Here is a tiny trained network, its code and every weight. The questions are about switching its units off for an input and a target symbol, where a switched-off unit gives its printed mean instead of its output.

import numpy as np


def w(rows, s, z=0):
    codes = np.array(rows[::2]) - 128.0
    scale = np.full(codes.shape[1], s)
    scale[-1] = z or s
    return codes * scale


def f(y):
    return y / 2 * (1 + np.tanh(0.7978845608 * (y + 0.044715 * y**3)))


def softmax(a):
    e = np.exp(a - a.max(-1, keepdims=True))
    return e / e.sum(-1, keepdims=True)


def log_softmax(a):
    a = a - a.max(-1, keepdims=True)
    return a - np.log(np.exp(a).sum(-1, keepdims=True))


def net(x, mask):
    ids = ['βγδεζηθλξπτψω'.index(c) for c in x.split()]
    T = len(ids)
    res = E[ids] + P[:T]
    r = res
    for j in range(2):
        rows = slice(2 * j, 2 * j + 2)
        q, k, v = (r @ M[0][rows].T for M in (Q, K, V))
        z = softmax(np.where(np.tri(T) > 0, q @ k.T / 2**0.5, -1e9)) @ v
        o = O[0][rows]
        res = res + np.where(mask[j], z, o[:, -1]) @ o[:, :-1]
    y = f(res @ A[0][:, :-1].T + A[0][:, -1])
    res = res + np.where(mask[2:6], y, B[0][:, -1]) @ B[0][:, :-1]
    return log_softmax(res[-1] @ U[:, :-1].T + U[:, -1])


Q, K, V, O, A, B = {}, {}, {}, {}, {}, {}
E = w([
[86,114,185,143],'β',
[90,106,141,153],'γ',
[97,117,24,86],'δ',
[86,105,159,97],'ε',
[85,167,135,158],'ζ',
[200,111,134,177],'η',
[168,174,192,4],'θ',
[58,193,76,128],'λ',
[125,143,161,119],'ξ',
[133,204,71,98],'π',
[237,123,51,133],'τ',
[180,166,161,138],'ψ',
[47,152,123,123],'ω',
],0.027)
P = w([
[135,230,186,177],'0',
[151,253,209,194],'1',
[166,240,220,185],'2',
[138,251,220,194],'3',
[174,238,230,198],'4',
[151,232,221,198],'5',
[169,232,222,191],'6',
],0.0033)
Q[0] = w([
[184,115,135,28],'H0',
[143,37,36,92],'H0',
[188,158,84,64],'H1',
[3,34,75,105],'H1',
],0.041)
K[0] = w([
[180,88,104,114],'H0',
[146,61,55,182],'H0',
[180,173,71,139],'H1',
[80,103,143,2],'H1',
],0.05)
V[0] = w([
[92,115,109,254],'H0',
[120,108,99,130],'H0',
[56,54,69,145],'H1',
[154,166,150,115],'H1',
],0.0064)
O[0] = w([
[62,146,254,185,3],'H0',
[103,131,107,112,89],'H0',
[45,48,62,125,44],'H1',
[146,154,146,125,165],'H1',
],0.0045,0.0056)
A[0] = w([
[193,91,165,23,241],'N0',
[72,115,243,6,176],'N1',
[98,142,184,253,1],'N2',
[108,10,194,148,150],'N3',
],0.015,0.0019)
B[0] = w([
[54,158,112,206,250],'N0',
[208,95,129,51,255],'N1',
[81,19,173,140,244],'N2',
[133,171,3,200,150],'N3',
],0.014,0.009)
U = w([
[227,152,230,90,128],'β',
[144,193,135,112,254],'γ',
[221,94,97,91,80],'δ',
[128,196,245,178,121],'ε',
[180,46,92,119,32],'ζ',
[89,88,37,88,58],'η',
[187,129,92,181,166],'θ',
[94,89,89,180,89],'λ',
[62,129,187,152,66],'ξ',
[47,176,140,160,172],'π',
[134,135,144,120,132],'τ',
[194,94,176,188,116],'ψ',
[96,93,156,47,137],'ω',
],0.011,0.009)

Each question gives the input, a string of symbols that net reads in full, and the target symbol t.
The units are the heads (2 rows each of Q, K, V and O) and the neurons (one row each of A and B). Each row of codes is followed by its name. A weight is (code - 128) times the scale printed after its matrix; where a second scale follows, it is the last column's (O, A, B and U).
mask holds one flag per unit, heads first, then neurons. A switched-off unit (its flag False) gives its mean, the last column of its rows in O or B, instead of its output. The means were averaged over made-up inputs and are rounded, as every weight is.
A unit's drop is (log p(t) with every unit on - log p(t) with that unit switched off) / (log p(t) with every unit on - log p(t) with every unit switched off).
The circuit of an input: a set's keep is (log p(t) with only the set's units on - log p(t) with every unit switched off) / (log p(t) with every unit on - log p(t) with every unit switched off). Starting from all 6 units, units are removed one at a time, each time the one whose removal leaves the highest keep (on an exact tie, the one counted first), for as long as the keep stays at least 0.8.
circuit, biggest first: the units of the circuit, biggest drop first
unit that matters most: the unit with the biggest drop
k most important neurons: the k neurons with the biggest drops, biggest first
heads that matter: for each layer, one digit per head in row order, 1 if its drop is at least 0.15 and else 0, layers parted by /
drop when u is switched off: that unit's drop, to one decimal
input ψ η π γ, target λ: circuit, biggest first => (N3 H1)
input ε τ η θ ω ε, target γ: 3 most important neurons => (N0 N2 N1)
input λ η ζ ζ ψ ω ζ, target ξ: 3 most important neurons => (N2 N1 N3)
input β π η ψ ω ε ψ, target ε: heads that matter => 00
input δ ψ θ δ ξ η, target θ: heads that matter => 10
input ω ω ξ γ, target λ: heads that matter => 11
input π ω τ ξ ζ ω, target ω: most important neuron => (N0)
input θ δ λ δ, target γ: circuit, biggest first => (N2 H1)
input ω τ ω η β, target ζ: 2 most important neurons => (N1 N3)
input ω δ ξ π θ λ, target γ: 3 most important neurons => (N2 N0 N1)
input ω θ δ ξ ξ λ η, target θ: drop when H0 is switched off => 1.7
input τ ω γ ε ω, target ω: drop when N2 is switched off => 0.1
input ξ ω δ θ ζ, target γ: drop when H0 is switched off => 2.4
input η ω π ζ ω η ζ, target ξ: unit that matters most => N2
input ω θ γ, target γ: drop when H1 is switched off => 0.2
